Each row is followed by its group and then its class within the group.
[ 1.37  0.43  0.20  1.48  0.11  4.51  0.48 -1.34  0.47  2.04 -1.14 -0.77
  0.01  0.83 -0.74  0.81  0.27  1.76]	<74> > <275>
[ 2.47 -2.13 -0.85  2.21 -0.04  3.41  3.13 -1.21  4.89  2.06  0.06 -1.70
  0.66  1.20 -0.54  0.90  1.28  1.19]	<77> > <272>
[ 1.07 -0.12 -1.25  1.02  0.28  2.35  1.01 -1.46  2.00  2.66 -0.68 -1.75
  0.16  0.20  0.23  0.28  0.23  0.42]	<74> > <275>
[ 1.60 -0.20 -0.05  0.61  0.25  2.27 -0.55 -1.58  0.12  0.58  1.89 -0.96
 -0.79  1.37 -1.08 -0.38 -0.42  0.23]	<74> > <267>
[ 0.85 -3.18 -0.61  0.38 -2.39  2.35 -2.46 -4.65 -1.09 -4.00  4.35 -0.44
 -0.85  1.23 -0.06 -0.43 -0.45  0.19]	<70> > <253>
[ 2.18 -1.84 -0.72  1.30 -1.44  2.34  1.24 -1.32  4.32  1.55  0.58 -0.99
 -0.59  1.20 -0.14  0.06  0.60  1.19]	<77> > <272>
[ 2.10 -2.50 -0.56  0.10 -1.01  2.79  1.28 -0.50  5.90  1.09  1.44 -2.07
  0.86  0.93 -0.80  0.29  0.96  1.72]	<77> > <266>
[ 0.23 -0.52  0.59 -1.25 -0.77  0.27 -1.88 -0.40 -1.60 -1.72  2.26 -0.22
 -0.14 -0.14 -0.75 -0.73 -0.43  0.60]	<70> > <253>
[ 0.39 -1.20  0.06 -0.08  0.43  2.70 -1.70 -0.47 -2.58  0.32  0.67 -0.22
 -0.62  0.11 -0.49 -0.48  0.11  1.80]	<70> > <253>
[ 0.14  2.05  1.21 -0.82  1.36 -0.09  0.47  2.14  1.73  1.47 -3.29  0.40
  0.07  0.41  0.28  0.10 -0.07  0.02]	<72> > <262>
[ 0.26  0.57 -0.16 -0.22  0.90  1.88 -0.77  0.38 -0.23  1.07 -2.28 -0.29
 -0.39 -0.01 -0.24  0.84 -0.29  0.57]	<74> > <275>
[ 0.28  3.59  1.50  0.12  5.21  1.45  3.55  3.58  1.24  6.47 -5.71 -1.10
 -1.65 -1.74 -0.61  0.35  1.89  0.83]	<74> > <267>
[ 0.75 -0.96 -0.27 -0.49 -0.40  2.27 -1.22 -2.13 -0.48  0.34  3.31 -1.27
 -0.51  0.78 -0.28 -0.14 -1.10  0.07]	<74> > <267>
[ 0.92  1.29 -0.28  2.18  2.09  4.71  1.38 -0.17  0.66  5.06 -2.13 -1.05
 -0.74 -0.48 -0.73  0.44  0.63  1.11]	<74> > <267>
[-0.36  1.57  0.61  0.09  2.10  1.20  0.76 -0.07 -0.62  3.27 -2.14 -0.72
 -0.96 -1.05  0.07  0.16  0.50 -0.85]	<74> > <275>
[ 1.45 -0.47 -0.14  1.19  1.12  2.96  2.35  0.88  3.65  2.15 -1.50 -0.94
  0.17  1.06 -0.47  0.05  1.45  2.18]	<77> > <272>
[ 0.72  0.55  0.57  1.42  1.30  3.64  0.59 -1.16 -0.65  0.96 -0.14 -0.38
 -1.16  0.51 -0.45  0.37  0.29  0.65]	<74> > <267>
[ 0.27  0.80  0.50 -0.57  0.43  1.24 -0.35  0.45 -0.19  0.07 -0.60  0.56
 -0.19  0.63 -0.78  1.05  0.76  1.30]	<77> > <266>

Each row is followed by its group and then its class within the group.
[ 0.20 -0.37  0.45 -0.01 -0.30 -0.69 -1.51  0.23  0.64 -1.96  1.69 -0.93
 -0.92 -0.33  0.12 -2.46 -0.68  0.13]	X > J89
[-0.23  0.13 -0.59  0.02 -1.56  0.28 -0.06  0.27  0.27 -1.32  0.01 -0.11
  1.13 -1.25 -0.64 -1.05 -0.37 -0.17]	Q > J626
[ 1.05 -0.05 -0.40 -0.15 -0.12 -0.01  1.00 -0.64  0.44 -2.81 -0.59 -0.95
 -0.10  1.10 -0.61 -0.56  0.89 -0.62]	E > J426
[ 0.92 -0.40  0.28 -0.49 -0.35 -0.28  0.13 -0.42  0.20 -0.90  0.67 -0.28
 -1.10 -0.18 -0.31 -1.67 -0.52 -0.33]	X > J295
[-0.88 -1.80 -0.60 -0.13  0.48  0.40 -0.26 -0.15  0.13 -3.56  0.79 -1.33
 -2.41 -0.16 -1.16 -1.90 -0.36 -0.24]	X > J295
[ 0.51 -1.08  0.05 -0.33 -0.48 -0.13 -0.22 -0.27  0.73 -2.01  0.23 -1.60
 -0.02  0.69 -0.52 -2.28  0.45 -0.56]	E > J230
[-0.38  0.34  0.02  0.31 -1.36 -0.64  0.25  0.34  0.30 -1.81  0.62 -0.82
  0.98 -1.62 -0.58 -0.58 -0.71 -0.41]	Q > J626
[ 0.64  0.26 -0.22 -0.28 -0.58 -0.88 -0.90 -0.34  0.54 -0.80  0.40 -0.50
  0.86  0.28  0.54 -2.63  1.71 -0.53]	E > J230
[ 0.36 -0.21 -0.79 -0.36 -0.35 -0.11 -1.24 -0.67  0.64 -1.69 -0.25 -1.26
 -0.30  0.59 -0.54 -1.20  0.88 -1.27]	E > J426
[ 1.92  0.31 -0.41  0.03 -0.72  0.18  0.01 -0.59  0.71  0.59 -1.10 -0.57
  2.11  1.22  0.04 -1.42  1.13 -0.52]	E > J436
[-0.40  0.51 -0.29  0.12  0.22 -0.58 -1.27  0.41 -0.48 -1.07  1.72  0.50
 -0.62 -1.26 -0.23 -0.27 -1.47 -0.32]	Q > J697
[ 2.44 -0.19 -0.89 -0.68 -1.61  0.48 -0.23 -0.59  0.29 -0.61 -0.62 -0.30
 -0.24  0.14 -0.45 -3.23  0.19 -0.55]	E > J436
[ 1.10 -0.11  1.13 -0.25 -0.13 -0.29  0.55 -0.56  0.46 -1.50 -0.41 -1.46
 -0.30  1.48 -0.37 -0.90  0.53 -0.60]	E > J426
[-0.28  0.36 -0.45  0.41 -1.32  0.07  0.20  0.29  0.06 -0.98  0.43  0.29
  0.63 -1.47 -0.54 -0.44 -1.28 -0.03]	Q > J626
[ 1.21 -0.36 -0.52 -0.96 -0.20  0.29 -0.24 -0.63  0.41 -1.73 -1.23 -0.98
 -0.58  1.52 -0.41 -1.22  1.73 -1.01]	E > J436
[-0.18  0.71 -0.43  0.44 -0.22 -0.62 -0.99  0.28 -0.28 -0.49  1.46 -0.18
  1.15 -0.99  0.24 -0.78 -0.75 -0.18]	Q > J547
[ 0.34  1.72 -0.84  0.80 -0.79 -0.73 -1.50  0.27 -0.38  0.61  1.50  0.75
  1.98 -1.55  0.38 -0.26 -1.25 -0.39]	Q > J547
[ 0.67 -0.49  0.38 -0.12 -0.51 -0.30  0.03 -0.06  0.14 -2.53  1.22 -0.86
 -1.28 -0.52 -0.63 -2.10 -0.90 -0.16]	X > J89
[ 1.52 -0.26 -0.40 -0.29 -0.86  0.47  0.03 -0.50  0.42 -0.60 -0.79 -1.51
  0.58  0.43 -0.07 -2.62  1.16 -0.30]	E > J230
[ 0.11  0.75 -0.74  0.11  0.04 -0.05 -1.20  0.11 -0.09  0.09  1.24  0.14
  0.36 -1.46  0.87 -2.35 -0.36  0.02]	Q > J626
[ 1.07 -0.77  0.34 -0.64 -0.71  0.12 -0.50 -0.29  0.62 -0.43 -0.31 -1.02
 -0.31  0.12 -0.10 -2.38  0.64 -0.63]	E > J436
